Rows, each followed by one of two labels for a hidden trait (new trait and labels in each part)
In the rows, 128 means zero.
[110 107 130 137 140 187 105 147 165 142 132  79 179 125 140 143 169 156
 109 137 109 230 135 118 153 140]
<89>
[117 101 118 119 123 190  99 134 146 143 137  79 161 137 143 139 142 172
 110 142 128 226 123 118 160 147]
<89>
[127 109 139 136 133 197 127 107 183 159 115  99 177 145 130 153 176 121
 118 105 120 196 129 134 140 159]
<83>
[118 104 116 137 105 199  98 145  88 148 153  76 173 122 135 144 144 147
  88 123 111 214 134 119 186 150]
<89>
[115 117 142 150 124 168 145 110 164 155 107 108 162 142 121 148 165 133
 120 115 126 203 134 140 126 155]
<83>
[117 104 136 138 110 153 115 123 137 153 124 111 139 145 127 129 133 146
  91 139 114 206 116 108 144 147]
<89>
[134 104 117 127 128 182  91 119 162 150 150  88 184 119 145 150 149 141
 104 125 114 208 131 116 173 154]
<89>
[175 123 105  77 137 219 130  46 225 134 124 105 156 138 177 171 187  96
 157  71 176 187 115 153 190 191]
<83>
[ 97 107 153 143 179 178 110 147 247 144 103  88 175 137 149 142 184 166
 128 156 119 244 123 127  91 129]
<89>
[110 115 144 144 148 190 126 139 185 143 113  89 167 137 134 150 179 152
 126 138 121 250 137 133 117 144]
<89>
[124 110 123 139 121 200 117 119 135 147 133  94 175 135 124 152 156 134
 108 108 122 202 133 133 163 155]
<83>
[ 87 108 152 163 160 177 115 148 199 152 104  94 179 139 125 139 163 164
 108 159  93 222 138 120 107 122]
<89>
[100 104 130 145 133 174 108 155 137 147 119  84 169 140 129 130 140 184
  97 160 115 234 119 114 134 130]
<89>
[133  95 114 107 113 159 104 117 135 154 134 105 127 130 139 148 146 149
 110 127 140 195 108 115 170 151]
<89>
[123 107 128 134 123 174 114 114 164 156 134 103 169 127 134 158 160 129
 106 108 118 187 142 131 163 173]
<83>
[ 97 102 134 148 136 151 115 137 152 152 118  96 149 140 125 130 157 157
  99 154 106 219 118 110 118 129]
<89>
[117  96 123 145  90 149  99 129  90 165 149 114 153 122 122 135 110 147
  75 134  94 165 127  99 181 162]
<89>
[ 86 106 161 193 112 162 126 165 118 179 121 118 201 138  87 129 137 146
  70 145  60 183 158 116 119 130]
<89>
[127 105 110 128  93 195  76 150  71 147 160  63 177 120 128 141 141 165
  82 122 112 216 131 111 205 157]
<89>
[120 105 124 141 120 192 107 132 109 150 143  87 186 124 126 146 161 138
 101 119 114 201 138 119 191 154]
<89>
[119 109 143 149 144 180 110 121 196 158 122 114 187 129 138 149 159 128
 102 117  90 189 142 123 145 155]
<89>
[117 101 118 135 117 173  98 137 124 148 151  88 171 121 135 141 135 163
  90 133 107 207 130 114 174 151]
<89>
[114 102 124 129 122 186  92 147 141 140 135  73 160 127 144 145 149 168
 104 140 122 229 127 120 166 144]
<89>
[113 107 136 130 158 195 110 132 216 145 128 100 176 133 141 155 163 142
 120 125 114 220 135 129 130 147]
<89>
[124 100 125 133 143 180 105 132 189 151 145 106 158 129 150 146 151 148
 104 132 109 208 125 110 159 148]
<89>
[110 103 137 131 149 164 116 128 202 159 113 117 153 138 143 139 153 154
 101 150 109 212 119 117 120 141]
<89>
[118 121 132 143 102 193 135 125  84 150 115  99 171 150 106 140 156 152
 102 109 128 209 124 136 160 155]
<83>
[114 109 124 150 108 175  98 152 101 152 146  79 182 123 119 134 145 165
  92 138 100 217 132 113 179 141]
<89>
[100 108 142 155 131 180 110 140 171 154 127  96 178 127 126 146 159 155
  94 137  89 233 145 119 139 147]
<89>
[132 117 133 142 111 184 137 103 158 158 118 123 168 145 124 157 161 118
 121 103 129 191 129 134 148 152]
<83>
[123 107 119 130 103 196  95 134  87 152 151  80 175 123 132 153 153 133
  99 110 117 214 135 122 184 166]
<89>
[121 109 135 148 120 144 119 126 164 155 125 109 185 134 126 149 162 119
 108 114 102 194 138 125 155 156]
<89>
[122 117 121 140  89 193 138 112  81 154 131 107 175 143 109 145 155 137
  91 100 131 188 129 132 171 162]
<83>
[105 110 142 152 120 181 128 136 146 158 119 100 174 148 111 147 157 137
 104 119 116 204 137 131 137 143]
<83>
[124 124 140 139 121 184 139 114 158 150 113 101 179 145 123 154 171 128
 120 107 129 207 130 135 145 150]
<83>
[148 106 110 117 116 193 107 100 155 144 144  94 171 124 154 163 164 118
 115  89 120 183 130 130 189 178]
<83>
[115 111 124 148  95 188 124 128 101 153 131  83 180 136 114 149 160 149
  99 109 119 209 140 129 169 148]
<83>
[133 114 131 126 151 187 117  98 225 144 121 110 171 131 149 163 178 123
 129  98 123 187 133 138 135 164]
<83>
[ 94 103 133 149 127 153 114 161 121 161 113  96 144 137 128 124 141 171
  90 155 106 224 118 112 120 133]
<89>
[121 106 121 137 113 185  95 137 138 153 146  90 174 127 138 147 145 146
 105 129 105 209 141 115 173 152]
<89>
[135 123 128 132 124 187 135  92 159 153 120 116 177 148 135 151 175 118
 120  97 134 180 128 143 146 167]
<83>
[122 117 133 131 140 183 107 114 204 151 130 105 178 128 141 153 168 134
 119 118 107 198 139 120 154 155]
<89>
[115 108 144 150 137 182 110 136 182 156 120  98 178 129 120 147 160 127
 106 126 106 202 139 124 140 144]
<89>
[ 89 119 172 168 153 168 164 134 200 156  70 133 177 154 102 138 175 153
 118 132 111 206 132 145  69 129]
<83>
[100  96 136 138 147 159 114 141 182 152 105  94 146 139 138 132 154 163
 107 155 123 221 116 116 113 122]
<89>
[118 115 140 154 134 176 139 118 156 159 114 117 176 148 116 146 166 132
 118 116 120 193 136 133 128 148]
<83>
[127 103 123 130 118 189 106 133 138 143 145  83 173 132 132 153 154 135
  99 111 111 208 138 122 184 169]
<89>
[109  99 131 136 129 170 107 132 152 151 121 102 152 135 140 134 145 158
 103 142 111 205 125 109 143 145]
<89>
[110 109 134 157 101 183 124 134 116 157 123  99 183 138 112 146 150 136
  87 119 105 193 141 123 153 147]
<83>
[ 85 102 157 163 155 172 112 161 209 151 113  98 174 141 125 137 156 166
 100 162  91 226 132 117 101 120]
<89>
[113 102 117 145 111 170  96 138 111 158 146  88 166 120 134 132 134 164
  91 141 101 194 127 107 173 157]
<89>
[118 111 130 153  93 172 139 120 102 163 126 108 176 137 105 143 147 136
  89 113 112 187 135 131 150 154]
<83>
[ 98 115 157 153 143 178 146 119 188 150 101 115 165 148 113 143 174 140
 126 124 117 191 129 142 101 142]
<83>
[141 112 128 121 141 178 130  85 205 149 114 119 159 138 151 164 180 103
 128  90 129 184 132 142 151 167]
<83>
[128 113 130 143 101 190 133 119 129 154 117 104 161 145 116 146 160 140
 119 112 132 202 130 139 148 153]
<83>
[103 110 132 159 114 176  96 152 131 164 137  89 185 127 123 131 144 151
  87 142  89 198 147 109 159 136]
<89>
[121  97 124 133 127 175 102 128 169 153 137 104 162 128 150 146 152 149
 102 138 106 201 127 111 159 155]
<89>
[135 119 143 136 147 181 146  86 221 155 111 128 182 142 131 155 167 117
 123 102 126 134 130 137 123 162]
<83>
[109 112 137 156 126 182 134 123 164 155 118 101 167 136 117 143 164 132
 103 122 111 196 135 131 142 142]
<83>
[107 119 135 138 116 195 147 120 140 147 103 101 185 153 112 145 174 152
 115 109 137 210 119 137 137 144]
<83>
[117 110 129 140 138 199 118 118 182 145 123  87 177 135 132 155 169 131
 116 122 123 211 136 138 142 146]
<83>
[123  96 108 118 113 176  95 118 120 145 139  94 137 130 147 138 146 151
 101 129 130 215 111 115 169 150]
<89>
[ 99 110 159 157 179 174 122 139 255 157 110 113 185 143 139 148 180 138
 112 148  95 212 143 126  94 136]
<89>
[102 105 133 148 120 162 110 154 133 142 127  99 158 130 130 129 143 172
  89 158 103 214 129 107 133 136]
<89>
[107 116 141 164 102 179 141 133 119 154 110 111 181 147 102 139 160 151
  97 115 117 194 137 130 129 138]
<83>
[128 108 116 138  90 190 109 138  57 150 145  74 167 133 124 145 146 151
  96 106 133 210 132 132 192 161]
<83>
[115 119 138 153  97 189 140 123 110 153 119 112 179 146  98 136 146 143
  91 118 128 182 131 135 146 151]
<83>
[107 120 144 164 114 174 151 122 117 160 110 127 180 152 105 139 155 143
 103 114 117 193 127 138 128 145]
<83>
[117 107 124 146  98 186 106 143 101 147 139  78 182 127 128 147 157 147
  94 125 111 221 138 123 164 159]
<89>
[131 101 106 123 100 182  82 135  95 153 158  80 145 122 139 141 151 151
  90 131 122 209 117 115 189 168]
<89>
[132 111 148 123 181 191 128  85 255 148 104 128 181 137 154 167 193 104
 147 110 115 212 128 144 111 158]
<83>
[121 117 138 148 118 176 139 103 167 153 107 116 171 147 124 142 182 128
 112 105 125 190 131 137 139 149]
<83>
[119 108 135 134 146 189 107 123 200 150 123  97 178 124 141 149 165 130
 107 125 103 201 140 126 141 154]
<89>
[117 111 138 146 105 186 139 117 111 151 110 108 165 149 110 140 164 145
 107 107 124 200 132 137 141 141]
<83>
[114 106 126 132 139 202  97 136 168 148 134  85 182 131 142 145 162 159
 110 135 112 202 130 122 146 139]
<89>
[119 120 145 147 127 193 147 109 168 159  98 123 174 143 122 147 176 133
 118 109 127 199 128 138 123 151]
<83>
[126 112 133 121 160 187 101 120 224 147 132  93 173 134 160 153 171 131
 121 130 118 211 132 124 140 156]
<89>
[109 101 139 134 152 167 112 127 193 154 121 109 154 134 143 134 160 145
 109 150 115 216 121 117 126 145]
<89>
[116 112 135 144 124 182 122 130 170 156 121 101 187 139 130 152 163 139
 102 115  98 205 136 129 145 154]
<89>
[122 106 128 137 130 193 104 135 168 146 134  86 181 130 141 151 153 139
 106 124 108 211 139 120 158 153]
<89>
[ 97 117 159 170 137 166 157 116 230 169  82 137 183 145 112 140 169 135
 111 131 102 184 139 139  98 136]
<83>
[126  99 118 126  95 155 107 119 100 159 138 102 132 141 132 141 135 147
  92 132 111 196 113 109 172 156]
<89>
[115 111 138 140 145 190 122 118 213 149 118 103 197 125 133 150 178 133
 116 125 103 207 137 130 137 152]
<89>
[106 100 121 134 125 168 114 135 114 149 125 101 136 138 132 134 137 166
 119 148 130 222 104 115 143 133]
<89>
[101 113 157 152 149 173 147 100 229 153  88 131 181 158 128 146 180 129
 125 122 126 195 129 144  85 141]
<83>
[128 117 139 131 140 191 140  95 203 146 100 109 169 150 144 157 183 137
 131 106 139 211 127 150 127 156]
<83>
[ 99 113 147 167 119 172 140 140 142 155 104 115 186 137 104 137 157 141
  92 124  99 198 139 130 131 141]
<83>
[106 107 137 146 129 187 103 150 165 152 130  93 185 130 132 142 153 147
 102 138  98 208 139 122 151 135]
<89>
[128 123 135 137 131 182 145 106 151 140 104 105 168 152 123 149 171 133
 117 108 141 203 122 150 133 150]
<83>
[112 100 119 136 106 153 104 142 105 159 137 102 151 132 128 128 137 168
  90 144 113 215 111 112 162 146]
<89>
